Below are the code and all the weights of a small trained network. Each question names an input and a class and asks about switching units off, where a switched-off unit gives its printed mean instead of its output.

import numpy as np


def w(rows, s, z=0):
    codes = np.array(rows[::2]) - 128.0
    scale = np.full(codes.shape[1], s)
    scale[-1] = z or s
    return codes * scale


def norm(h):
    return h / np.sqrt((h * h).mean(-1, keepdims=True) + 1e-5)


def f(y):
    return y / 2 * (1 + np.tanh(0.7978845608 * (y + 0.044715 * y**3)))


def log_softmax(a):
    a = a - a.max(-1, keepdims=True)
    return a - np.log(np.exp(a).sum(-1, keepdims=True))


def net(x, mask):
    res = np.array(x, float).reshape(1, 6) / 4 @ E
    u = 0
    for l in range(2):
        y = f(norm(res) @ A[l][:, :-1].T + A[l][:, -1])
        res = res + np.where(mask[u : u + 10], y, B[l][:, -1]) @ B[l][:, :-1]
        u += 10
    return log_softmax(norm(res)[-1] @ U[:, :-1].T + U[:, -1])


A, B = {}, {}
E = w([
[126,123,125,126,128,129,127,131,126,127],'x0',
[56,186,67,155,204,52,41,69,152,242],'x1',
[128,127,130,131,126,128,128,127,131,129],'x2',
[57,178,138,237,77,184,87,100,5,102],'x3',
[130,128,131,132,128,129,127,129,132,128],'x4',
[119,88,178,212,233,88,232,109,81,146],'x5',
],0.0017)
A[0] = w([
[127,147,136,68,187,85,180,224,254,120,74],'L0N0',
[124,123,158,146,95,144,180,238,147,39,59],'L0N1',
[112,102,107,87,70,142,18,174,160,97,27],'L0N2',
[59,191,144,244,96,152,79,208,62,80,37],'L0N3',
[178,113,128,99,111,155,142,80,81,189,118],'L0N4',
[140,91,148,129,89,182,181,195,130,87,59],'L0N5',
[90,64,154,199,222,101,201,179,110,122,46],'L0N6',
[84,148,117,163,180,76,29,120,166,215,78],'L0N7',
[96,106,118,77,61,142,18,189,162,105,2],'L0N8',
[200,107,170,88,24,145,206,13,108,97,53],'L0N9',
],0.0036,0.00086)
B[0] = w([
[119,39,108,150,57,175,83,51,53,125,230],'L0N0',
[84,156,67,140,190,102,82,189,117,176,194],'L0N1',
[165,179,167,173,158,125,194,86,138,152,202],'L0N2',
[186,5,99,46,110,120,125,75,166,152,249],'L0N3',
[93,131,141,209,146,138,101,66,235,74,126],'L0N4',
[66,160,109,144,190,95,65,144,143,104,187],'L0N5',
[198,252,137,101,87,136,158,88,159,147,215],'L0N6',
[88,125,134,141,168,150,117,253,132,19,254],'L0N7',
[169,185,162,146,158,106,209,87,110,152,207],'L0N8',
[63,139,121,156,185,107,91,157,157,105,181],'L0N9',
],0.0047,0.0026)
A[1] = w([
[77,123,167,139,128,124,136,254,142,88,109],'L1N0',
[112,18,133,115,73,140,92,64,88,170,2],'L1N1',
[52,158,113,139,149,57,66,119,147,226,56],'L1N2',
[80,187,104,179,92,142,153,155,115,128,101],'L1N3',
[148,22,128,113,79,117,125,95,153,177,28],'L1N4',
[163,112,177,105,56,137,173,61,112,177,117],'L1N5',
[156,236,165,121,58,130,163,107,161,168,35],'L1N6',
[89,83,110,109,148,125,85,177,108,106,93],'L1N7',
[115,116,172,164,91,142,105,122,86,140,69],'L1N8',
[152,207,166,147,120,92,206,108,129,185,16],'L1N9',
],0.0059,0.00064)
B[1] = w([
[79,44,65,173,128,157,86,225,138,145,231],'L1N0',
[187,61,175,57,128,101,95,3,120,155,254],'L1N1',
[116,63,114,143,102,164,124,210,129,108,158],'L1N2',
[166,74,129,79,161,94,144,88,184,136,148],'L1N3',
[122,107,193,98,163,94,55,49,88,154,226],'L1N4',
[83,91,87,156,172,132,103,235,166,110,243],'L1N5',
[139,230,154,161,94,125,245,99,82,116,227],'L1N6',
[113,173,127,166,145,122,174,199,159,138,225],'L1N7',
[155,173,151,57,206,80,92,142,186,138,117],'L1N8',
[146,236,134,95,29,152,154,96,124,115,232],'L1N9',
],0.0052,0.0042)
U = w([
[76,90,81,175,154,141,110,238,149,124,210],'0',
[148,69,169,81,153,99,68,36,108,155,168],'1',
[145,254,136,137,74,138,207,98,109,115,3],'2',
],0.0071,0.00054)

Each question gives the input, the list of numbers given to net, and the class t.
The units are the neurons (one row each of A and B). Each row of codes is followed by its name. A weight is (code - 128) times the scale printed after its matrix; where a second scale follows, it is the last column's (A, B and U).
mask holds one flag per neuron, layer by layer. A switched-off neuron (its flag False) gives its mean, the last column of its row in B, instead of its output. The means were averaged over made-up inputs and are rounded, as every weight is.
A unit's drop is (log p(t) with every unit on - log p(t) with that unit switched off) / (log p(t) with every unit on - log p(t) with every unit switched off).
The circuit of an input: a set's keep is (log p(t) with only the set's units on - log p(t) with every unit switched off) / (log p(t) with every unit on - log p(t) with every unit switched off). Starting from the 12 units with the biggest drops (on a tie, the unit counted first), units are removed one at a time, each time the one whose removal leaves the highest keep (on an exact tie, the one counted first), for as long as the keep stays at least 0.8.
circuit, biggest first: the units of the circuit, biggest drop first
top k neurons in layer l: the k neurons of layer l with the biggest drops, biggest first
drop of u: that unit's drop, to one decimal
input [-4,6,3,-3,1,7], class 2: circuit, biggest first : (L0N6; L1N9)
input [7,0,5,6,2,3], class 1: circuit, biggest first : (L0N3)
input [-4,7,-3,0,-3,-8], class 2: circuit, biggest first : (L0N8; L1N6)
input [-4,0,1,-6,-5,-8], class 2: top 2 neurons in layer 0 : (L0N8; L0N2)
input [1,-8,-1,0,2,-7], class 0: top 2 neurons in layer 0 : (L0N6; L0N9)
input [3,2,-5,2,0,1], class 0: top 2 neurons in layer 0 : (L0N7; L0N0)
input [-2,-7,0,5,3,-7], class 0: top 2 neurons in layer 0 : (L0N6; L0N9)
input [7,8,2,7,6,-6], class 0: top 3 neurons in layer 0 : (L0N0; L0N7; L0N6)
input [-8,-7,-2,-7,-6,1], class 0: top 2 neurons in layer 0 : (L0N9; L0N3)
input [-5,-2,-4,6,2,-6], class 1: top 2 neurons in layer 0 : (L0N3; L0N6)
input [-3,2,7,2,1,1], class 0: top 2 neurons in layer 0 : (L0N7; L0N0)
input [-3,-2,0,8,8,-8], class 1: top 2 neurons in layer 0 : (L0N3; L0N6)
input [6,-4,-5,-4,0,-8], class 2: drop of L1N9 : 0.0
input [0,4,5,7,-7,2], class 1: circuit, biggest first : (L0N3)
input [-5,5,4,0,7,7], class 2: drop of L0N6 : 2.8
input [8,6,-6,2,-2,-5], class 0: drop of L0N6 : 1.4
input [8,-6,-7,7,4,-3], class 1: top 2 neurons in layer 0 : (L0N7; L0N3)
